Below are the code and all the weights of a small trained network. Each question names an input and a target symbol and asks about switching units off, where a switched-off unit gives its printed mean instead of its output.

import numpy as np


def w(rows, s, z=0):
    codes = np.array(rows[::2]) - 128.0
    scale = np.full(codes.shape[1], s)
    scale[-1] = z or s
    return codes * scale


def f(y):
    return y / 2 * (1 + np.tanh(0.7978845608 * (y + 0.044715 * y**3)))


def softmax(a):
    e = np.exp(a - a.max(-1, keepdims=True))
    return e / e.sum(-1, keepdims=True)


def log_softmax(a):
    a = a - a.max(-1, keepdims=True)
    return a - np.log(np.exp(a).sum(-1, keepdims=True))


def net(x, mask):
    ids = ['αβζλμσ'.index(c) for c in x.split()]
    T = len(ids)
    res = E[ids] + P[:T]
    q, k, v = (res @ M[0].T for M in (Q, K, V))
    z = softmax(np.where(np.tri(T) > 0, q @ k.T / 4**0.5, -1e9)) @ v
    res = res + np.where(mask[0], z, O[0][:, -1]) @ O[0][:, :-1]
    y = f(res @ A[0][:, :-1].T + A[0][:, -1])
    res = res + np.where(mask[1:13], y, B[0][:, -1]) @ B[0][:, :-1]
    return log_softmax(res[-1] @ U[:, :-1].T + U[:, -1])


Q, K, V, O, A, B = {}, {}, {}, {}, {}, {}
E = w([
[83,109,127,134,139,164,108,85,204,122,111],'α',
[115,104,158,151,91,81,94,57,166,45,83],'β',
[130,126,196,92,127,107,114,12,142,64,247],'ζ',
[174,77,174,93,134,92,230,129,175,100,127],'λ',
[105,141,122,92,194,89,97,105,141,138,101],'μ',
[104,166,174,110,132,154,131,36,161,2,97],'σ',
],0.018)
P = w([
[147,195,254,174,197,57,38,69,194,202,127],'0',
[172,110,31,95,116,162,107,57,184,113,80],'1',
[122,181,114,143,125,134,121,198,185,60,121],'2',
[98,166,93,154,140,127,164,169,162,98,133],'3',
[80,156,111,159,149,124,177,181,151,93,153],'4',
[76,112,45,124,151,128,216,96,133,168,133],'5',
[71,116,104,149,157,132,193,157,131,113,157],'6',
[73,106,100,139,159,133,193,151,129,116,158],'7',
[67,88,132,140,150,142,170,177,135,86,156],'8',
[71,75,146,117,143,148,168,186,130,79,165],'9',
[75,50,106,103,144,146,168,150,129,109,143],'10',
[71,39,100,101,147,152,165,131,128,122,141],'11',
[81,35,122,89,140,153,150,158,140,99,154],'12',
[75,20,152,116,136,144,131,180,150,64,176],'13',
],0.0081)
Q[0] = w([
[151,153,127,137,123,113,103,146,2,139,143],'h0',
[124,119,136,76,184,46,130,110,147,89,62],'h0',
[71,172,113,80,173,110,72,169,99,155,109],'h0',
[111,112,153,78,205,120,143,93,174,104,153],'h0',
],0.0088)
K[0] = w([
[112,126,14,132,125,99,96,140,53,45,200],'h0',
[161,49,172,158,150,2,91,134,142,144,92],'h0',
[139,111,66,130,46,137,51,220,62,211,173],'h0',
[232,130,186,122,163,108,143,128,178,209,171],'h0',
],0.0078)
V[0] = w([
[106,169,98,85,131,71,103,92,35,7,89],'h0',
[184,99,134,157,88,60,234,183,205,126,88],'h0',
[48,69,48,206,42,104,30,112,129,107,130],'h0',
[138,132,171,134,195,97,124,143,86,175,10],'h0',
],0.015)
O[0] = w([
[124,169,135,115,120,171,86,115,248,121,175,65],'h0',
[197,74,208,111,232,159,162,65,131,105,155,183],'h0',
[59,178,189,75,147,119,147,205,128,250,145,2],'h0',
[81,154,184,155,82,180,124,20,74,71,156,164],'h0',
],0.011,0.0078)
A[0] = w([
[99,91,113,197,91,215,183,181,97,169,133,144],'n0',
[201,187,146,73,235,75,112,167,107,177,78,27],'n1',
[165,202,208,100,131,76,72,76,112,153,99,128],'n2',
[118,191,164,92,185,167,81,85,105,174,252,150],'n3',
[125,207,85,110,107,152,102,112,91,62,127,60],'n4',
[139,197,167,135,106,31,117,130,47,171,164,85],'n5',
[124,251,108,97,96,140,100,145,175,167,129,119],'n6',
[149,161,80,188,165,93,49,132,177,173,77,125],'n7',
[195,77,156,176,151,147,66,105,78,145,124,3],'n8',
[65,147,100,78,179,55,113,89,190,130,163,207],'n9',
[90,179,193,94,150,63,106,89,99,129,200,167],'n10',
[134,248,72,167,62,125,104,148,149,160,108,125],'n11',
],0.013,0.0047)
B[0] = w([
[201,95,163,66,144,156,105,166,146,133,149,150],'n0',
[128,168,130,200,36,96,72,19,112,87,152,130],'n1',
[166,114,76,118,123,156,164,186,163,156,211,154],'n2',
[76,235,76,183,70,30,126,111,120,114,149,176],'n3',
[140,130,110,157,132,105,127,182,123,224,172,182],'n4',
[122,152,107,211,89,122,99,47,172,90,230,152],'n5',
[170,1,136,193,108,134,78,44,79,97,175,185],'n6',
[104,205,88,220,76,134,116,146,107,176,193,171],'n7',
[73,168,123,103,90,123,108,193,142,202,135,253],'n8',
[159,153,142,60,156,177,179,209,120,169,93,200],'n9',
[127,67,151,107,181,162,113,129,101,115,24,181],'n10',
[84,136,204,37,200,98,179,86,122,73,60,197],'n11',
],0.0093,0.021)
U = w([
[127,126,160,254,124,65,136,78,136,43,171,112],'α',
[181,57,191,139,180,81,158,123,78,34,57,254],'β',
[87,154,202,98,181,125,169,191,217,92,134,123],'ζ',
[90,46,190,108,106,155,141,245,201,163,166,89],'λ',
[191,116,109,204,136,111,149,209,189,94,118,108],'μ',
[212,149,166,134,149,146,110,121,197,53,116,46],'σ',
],0.005,0.0027)

Each question gives the input, a string of symbols that net reads in full, and the target symbol t.
The units are the heads (4 rows each of Q, K, V and O) and the neurons (one row each of A and B). Each row of codes is followed by its name. A weight is (code - 128) times the scale printed after its matrix; where a second scale follows, it is the last column's (O, A, B and U).
mask holds one flag per unit, heads first, then neurons. A switched-off unit (its flag False) gives its mean, the last column of its rows in O or B, instead of its output. The means were averaged over made-up inputs and are rounded, as every weight is.
A unit's drop is (log p(t) with every unit on - log p(t) with that unit switched off) / (log p(t) with every unit on - log p(t) with every unit switched off).
The circuit of an input: a set's keep is (log p(t) with only the set's units on - log p(t) with every unit switched off) / (log p(t) with every unit on - log p(t) with every unit switched off). Starting from the 12 units with the biggest drops (on a tie, the unit counted first), units are removed one at a time, each time the one whose removal leaves the highest keep (on an exact tie, the one counted first), for as long as the keep stays at least 0.8.
units of the circuit, in order: the units of the circuit, biggest drop first
unit that matters most: the unit with the biggest drop
top k neurons: the k neurons with the biggest drops, biggest first
input β σ α, target α: units of the circuit, in order => n6, n3, h0
input ζ σ α β μ, target α: unit that matters most => n7
input β α α α, target β: units of the circuit, in order => n6, n8, n10, h0
input σ β β α α ζ α μ β ζ λ ζ ζ, target σ: units of the circuit, in order => h0, n8
input β ζ β α β λ ζ μ α ζ, target ζ: top 3 neurons => n6, n9, n3
input λ α ζ, target λ: units of the circuit, in order => n8, h0, n4
input α α σ, target α: units of the circuit, in order => n5, h0
input α α α λ μ, target β: units of the circuit, in order => n7, h0
input β β σ, target α: top 3 neurons => n3, n6, n8
input β λ α ζ μ α α α μ α α β μ, target ζ: units of the circuit, in order => h0, n6
input α α α μ α λ μ, target β: units of the circuit, in order => n8, n7
input σ ζ σ ζ μ α σ λ ζ ζ β β α, target σ: top 3 neurons => n8, n4, n11
input ζ β α λ μ β μ β α, target μ: units of the circuit, in order => h0, n11
input ζ α ζ α λ λ σ, target μ: top 2 neurons => n11, n6
input α ζ α, target β: units of the circuit, in order => n8
input λ β σ β α ζ β β λ β, target λ: units of the circuit, in order => n8, h0, n11
input β μ λ β, target ζ: top 2 neurons => n9, n3
input ζ α α α α α α λ β α β ζ α μ, target μ: units of the circuit, in order => h0, n11, n8
input μ β μ λ ζ α μ β μ α μ, target α: top 2 neurons => n8, n11
input ζ σ ζ β α α α α α σ α ζ λ ζ, target μ: units of the circuit, in order => h0
input α μ λ σ ζ, target β: top 2 neurons => n10, n7
input α α β β β α α β, target λ: top 2 neurons => n11, n3
input β α ζ λ μ α α β σ, target ζ: top 2 neurons => n6, n9
input λ μ β σ, target λ: top 3 neurons => n8, n4, n3
input β α μ α α β α λ, target ζ: top 2 neurons => n6, n3
input λ α λ λ α ζ σ, target λ: top 2 neurons => n8, n4
input μ λ σ σ α β μ α ζ ζ α, target α: units of the circuit, in order => h0
